Below is a small trained network, with its code and all its weights. Each question gives an input and a target symbol and asks what happens when units are switched off, that is, made to give their printed mean instead of their output.

import numpy as np


def w(rows, s, z=0):
    codes = np.array(rows[::2]) - 128.0
    scale = np.full(codes.shape[1], s)
    scale[-1] = z or s
    return codes * scale


def f(y):
    return np.maximum(y, 0)


def softmax(a):
    e = np.exp(a - a.max(-1, keepdims=True))
    return e / e.sum(-1, keepdims=True)


def log_softmax(a):
    a = a - a.max(-1, keepdims=True)
    return a - np.log(np.exp(a).sum(-1, keepdims=True))


def net(x, mask):
    ids = ['Φαβεημπτψ'.index(c) for c in x.split()]
    T = len(ids)
    res = E[ids] + P[:T]
    r = res
    for j in range(3):
        rows = slice(4 * j, 4 * j + 4)
        q, k, v = (r @ M[0][rows].T for M in (Q, K, V))
        z = softmax(np.where(np.tri(T) > 0, q @ k.T / 4**0.5, -1e9)) @ v
        o = O[0][rows]
        res = res + np.where(mask[j], z, o[:, -1]) @ o[:, :-1]
    y = f(res @ A[0][:, :-1].T + A[0][:, -1])
    res = res + np.where(mask[3:7], y, B[0][:, -1]) @ B[0][:, :-1]
    return log_softmax(res[-1] @ U[:, :-1].T + U[:, -1])


Q, K, V, O, A, B = {}, {}, {}, {}, {}, {}
E = w([
[69,81,103,241,114],'Φ',
[142,220,138,144,248],'α',
[87,118,170,219,179],'β',
[218,112,193,179,197],'ε',
[7,151,117,112,169],'η',
[127,141,206,206,67],'μ',
[169,116,74,143,227],'π',
[101,115,219,96,195],'τ',
[98,185,114,125,93],'ψ',
],0.018)
P = w([
[1,254,232,136,114],'0',
[196,165,40,121,59],'1',
[191,168,40,136,80],'2',
[174,162,52,134,78],'3',
[173,163,71,130,85],'4',
[160,193,68,129,89],'5',
],0.0068)
Q[0] = w([
[110,106,83,65,52],'head 1',
[129,136,70,170,150],'head 1',
[147,154,151,110,67],'head 1',
[67,193,179,255,220],'head 1',
[107,158,197,164,118],'head 2',
[219,70,123,120,166],'head 2',
[88,210,138,174,113],'head 2',
[118,122,80,48,95],'head 2',
[127,158,160,170,117],'head 3',
[113,56,129,113,88],'head 3',
[99,87,160,176,128],'head 3',
[166,220,95,118,180],'head 3',
],0.016)
K[0] = w([
[172,174,88,108,40],'head 1',
[108,181,119,149,153],'head 1',
[142,117,108,80,117],'head 1',
[73,138,247,204,208],'head 1',
[134,172,246,122,109],'head 2',
[219,101,109,121,158],'head 2',
[100,199,215,159,152],'head 2',
[125,124,82,127,104],'head 2',
[137,130,155,180,97],'head 3',
[206,55,39,83,122],'head 3',
[116,106,77,163,136],'head 3',
[78,186,203,116,160],'head 3',
],0.015)
V[0] = w([
[140,162,119,47,154],'head 1',
[48,156,22,139,97],'head 1',
[148,107,185,132,63],'head 1',
[93,231,185,181,127],'head 1',
[158,133,38,181,167],'head 2',
[202,65,118,99,136],'head 2',
[101,91,163,233,77],'head 2',
[95,56,161,135,227],'head 2',
[57,89,254,60,82],'head 3',
[94,204,31,60,160],'head 3',
[133,67,176,128,194],'head 3',
[169,123,58,146,57],'head 3',
],0.008)
O[0] = w([
[142,113,10,77,131,133],'head 1',
[189,192,47,199,49,115],'head 1',
[106,111,146,193,158,100],'head 1',
[203,44,172,115,63,254],'head 1',
[140,169,200,56,3,132],'head 2',
[34,151,191,117,153,76],'head 2',
[167,125,199,188,160,124],'head 2',
[216,67,169,80,67,155],'head 2',
[190,68,75,186,141,133],'head 3',
[204,111,61,135,114,135],'head 3',
[232,58,195,85,156,134],'head 3',
[108,212,173,186,145,62],'head 3',
],0.0059,0.017)
A[0] = w([
[1,99,126,186,19,83],'neuron 1',
[11,191,102,59,82,228],'neuron 2',
[75,54,156,146,51,254],'neuron 3',
[168,56,185,139,115,118],'neuron 4',
],0.007,0.0042)
B[0] = w([
[191,203,43,5,160,158],'neuron 1',
[227,31,130,195,192,134],'neuron 2',
[63,139,114,99,173,209],'neuron 3',
[67,153,135,157,97,254],'neuron 4',
],0.011,0.0093)
U = w([
[86,167,83,152,199,251],'Φ',
[216,171,164,116,254,71],'α',
[91,86,122,224,164,197],'β',
[151,79,205,176,102,31],'ε',
[97,36,89,173,189,52],'η',
[112,209,176,166,110,202],'μ',
[140,100,148,71,105,124],'π',
[100,110,167,97,211,167],'τ',
[134,106,91,215,107,15],'ψ',
],0.0092,0.0032)

Each question gives the input, a string of symbols that net reads in full, and the target symbol t.
The units are the heads (4 rows each of Q, K, V and O) and the neurons (one row each of A and B). Each row of codes is followed by its name. A weight is (code - 128) times the scale printed after its matrix; where a second scale follows, it is the last column's (O, A, B and U).
mask holds one flag per unit, heads first, then neurons. A switched-off unit (its flag False) gives its mean, the last column of its rows in O or B, instead of its output. The means were averaged over made-up inputs and are rounded, as every weight is.
A unit's drop is (log p(t) with every unit on - log p(t) with that unit switched off) / (log p(t) with every unit on - log p(t) with every unit switched off).
The circuit of an input: a set's keep is (log p(t) with only the set's units on - log p(t) with every unit switched off) / (log p(t) with every unit on - log p(t) with every unit switched off). Starting from all 7 units, units are removed one at a time, each time the one whose removal leaves the highest keep (on an exact tie, the one counted first), for as long as the keep stays at least 0.8.
units of the circuit, in order: the units of the circuit, biggest drop first
unit that matters most: the unit with the biggest drop
top k neurons: the k neurons with the biggest drops, biggest first
heads that matter: for each layer, one digit per head in row order, 1 if its drop is at least 0.15 and else 0, layers parted by /
drop of u: that unit's drop, to one decimal
input τ α η, target η: unit that matters most => head 3
input π α Φ, target α: top 2 neurons => (neuron 1; neuron 2)
input η α ε ε π, target ψ: units of the circuit, in order => (head 3; head 1)
input α ε α π, target π: heads that matter => 010
input ε α α ψ τ, target τ: heads that matter => 100
input π α η, target η: units of the circuit, in order => (neuron 2; head 1)
input ε μ η β, target τ: units of the circuit, in order => (head 1; neuron 3)
input π ε μ τ, target τ: units of the circuit, in order => (head 1; head 2)
input ε ε Φ, target τ: units of the circuit, in order => (head 1; head 3; neuron 1)
input η ψ η α ε, target ψ: heads that matter => 101
input ε ε β ε α, target τ: heads that matter => 101
input ε Φ μ τ π, target τ: units of the circuit, in order => (head 1; head 2)
input α ε α Φ π π, target π: units of the circuit, in order => (head 2; head 1)
input ε τ η β, target τ: heads that matter => 101
input α ε α ψ ψ, target ψ: unit that matters most => head 1
input ψ α Φ α η ψ, target ψ: units of the circuit, in order => (head 1; head 3; neuron 2)
input Φ Φ ε α α ψ, target μ: heads that matter => 111
input μ ε Φ, target Φ: drop of neuron 3 => 0.2
input τ α ε μ α, target η: drop of neuron 4 => 0.1
input μ ψ α, target β: drop of head 3 => 0.3
input α α μ, target μ: drop of head 3 => 1.2
input α β μ, target μ: top neuron => (neuron 4)
